(78): [140 137  87 105 204 152 134 120]
(129): [ 95 129 152  90 107 184  98  95]
(32): [116  96 151  72 105 108 117 115]
(50): [152  83  97  99  87  90 111 115]
(143): [109 102 138 125 123 174 158 167]
(39): [103 107 146 153  82 146 146 145]
(101): [134  86 169 163 150 143 120 166]
(94): [156 160 123  77 122 116 168 175]
chg (94): [156 160 124  77 122 116 168 175] : 2, [123]
present: [169  86 134] : no
present: [115  96] : no
tags:
[95] -> Z_401
[96] -> Z_251
[71] -> Z_161
[72] -> Z_162
[108] -> Z_573
[109] -> Z_312
[153] -> Z_349
key (32) 3:  : Z_162
present: [ 72 151  96] : no

(55): [ 97 126  75 106 204 150 157 137]
(45): [106 128 179 106 180 171 112  86]
(120): [134 121 120 145 134  50 183 135]
(42): [130 131 151  73 106 122  90 154]
(50): [ 92 106 118  99  86 126  70 140]
(94): [101 119 125 110 115 114 110 136]
(78): [ 83 140 114 123 138  71 118  80]
(143): [136  95 153 109  72 135 118 129]
(129): [ 81  57 119 100 109 140 155 162]
(101): [ 65 115 117 184  89 123 124  57]
(32): [ 99 190 179  74 104  76 166 118]
(39): [133 120 147 147  77 185 179 142]
chg (45): [106 127 179 106 180 171 112  86] : 1, [128]
present: [120 146] : no
chg (94): [101 119 125 110 115 113 110 136] : 5, [114]
chg (78): [ 83 140 114 123 139  71 118  80] : 4, [138]
tags:
[71] -> Z_495
[73] -> Z_623
[95] -> Z_150
[72] -> Z_640
[204] -> Z_896
key (143) 4:  : Z_640
q: [136  95 153 109  72 135 118 129] : (143)

(42): [118 131  65 147 135 133]
(78): [118 131  66 147 135 133]
(120): [118 131  66 147 134 133]
(129): [128 128 122 128 128 128]
(45): [118 122 118 129 138 131]
(39): [138 128 105 134 145 105]
(143): [116 131  57 150 136 134]
(55): [128 128 121 128 128 128]
present: [118 129 138] : yes
tags:
[66] -> Z_600
[118] -> Z_468
[121] -> Z_872
[56] -> Z_991
[57] -> Z_624
[65] -> Z_14
[122] -> Z_877
[105] -> Z_729
key (120) 2:  : Z_600

(101): [171 146 186 184 132 168 152]
(45): [136 109 115 148 114 143 131]
(39): [136 109 115 148 114 169 131]
(50): [ 88 146 104  87 154 101 118]
(120): [137 112 128 150 118 153 135]
(143): [165 146 182 179 136 161 155]
(129): [133 109 129 150 117 154 134]
(42): [149 151 168 157 130 124 140]
chg (42): [148 151 168 157 130 124 140] : 0, [149]
present: [112 128 150 118] : yes
chg (143): [165 146 182 180 136 161 155] : 3, [179]
Table of tags by key:
[89] -> Z_119
[136] -> Z_952
[88] -> Z_673
[144] -> Z_476
[137] -> Z_377
[143] -> Z_295
key (45) 0:  : Z_952

(39): [143 135 109 131 103 123 127 130 136 143 125 187 130 137 130 134 127 119]
(94): [159 142 114 124 106 116 139 127 135 155 119 113 140 138 130 131 131 131]
(129): [163 144 116 122 106 113 144 122 133 157 116  95 144 141 132 132 129 134]
(55): [136 134 121 130 117 127 124 134 134 134 126 191 130 127 130 132 129 118]
(101): [162 153 114 120 105 109 149 120 133 161 114  72 147 145 136 133 125 137]
(32): [135 142 118 130 118 126 123 132 135 135 127 187 130 126 127 133 131 119]
(42): [156 138 115 120 105 110 147 126 133 157 115  79 143 145 137 133 122 136]
(78): [131 128 116 133 114 131 123 130 132 131 127 174 124 132 127 129 127 121]
(120): [162 137 118 123 106 115 142 126 134 155 117 110 142 140 133 130 129 131]
(143): [160 133 113 121 106 115 145 128 135 158 116  86 144 140 134 130 125 135]
(50): [132 129 134 125 136 126 130 130 128 129 124 115 133 121 126 127 133 130]
(45): [135 126 107 131 108 125 123 132 137 140 127 193 129 132 127 136 128 118]
chg (42): [156 138 115 120 106 110 147 126 133 157 115  79 143 145 137 133 122 136] : 4, [105]
tags:
[110] -> Z_487
[114] -> Z_58
[115] -> Z_823
[109] -> Z_622
key (42) 5:  : Z_487
chg (50): [132 129 134 125 136 126 130 130 128 129 124 115 133 121 126 127 132 130] : 16, [133]
chg (129): [163 144 116 122 106 113 144 122 132 157 116  95 144 141 132 132 129 134] : 8, [133]
present: [127 174] : yes
q: [135 126 107 131 108 125 123 132 137 140 127 193 129 132 127 136 128 118] : (45)

(42): [208  76 149 205  74 148 143  73]
(143): [140 144 110 140 119 150  88 100]
(50): [108 111 107 123 172 106  98 132]
Table of tags by key:
[107] -> Z_140
[106] -> Z_779
[109] -> Z_777
[110] -> Z_984
key (50) 2:  : Z_140
present: [ 76 149 205] : yes
q: [208  76 149 205  74 148 143  73] : (42)
q: [140 144 110 140 119 150  88 100] : (143)
q: [108 111 107 123 172 106  98 132] : (50)

(120): [147 166  97  95 138 109  69 130 158 109 120 131 103  96]
(32): [133 137 107 135 128 129 145 110 124 131 125 124 110 151]
(94): [133 137 107 135 128 129 145 110 105 117 120 151 155 154]
chg (120): [147 166  97  95 138 109  69 130 158 110 120 131 103  96] : 9, [109]
chg (32): [133 137 107 135 128 129 144 110 124 131 125 124 110 151] : 6, [145]
chg (94): [133 137 107 135 128 129 145 110 105 117 120 151 154 154] : 12, [155]
present: [125 124 110] : yes
key -> tag
[97] -> Z_445
[124] -> Z_180
[107] -> Z_753
key (32) 2:  : Z_753
present: [111 124 131] : no

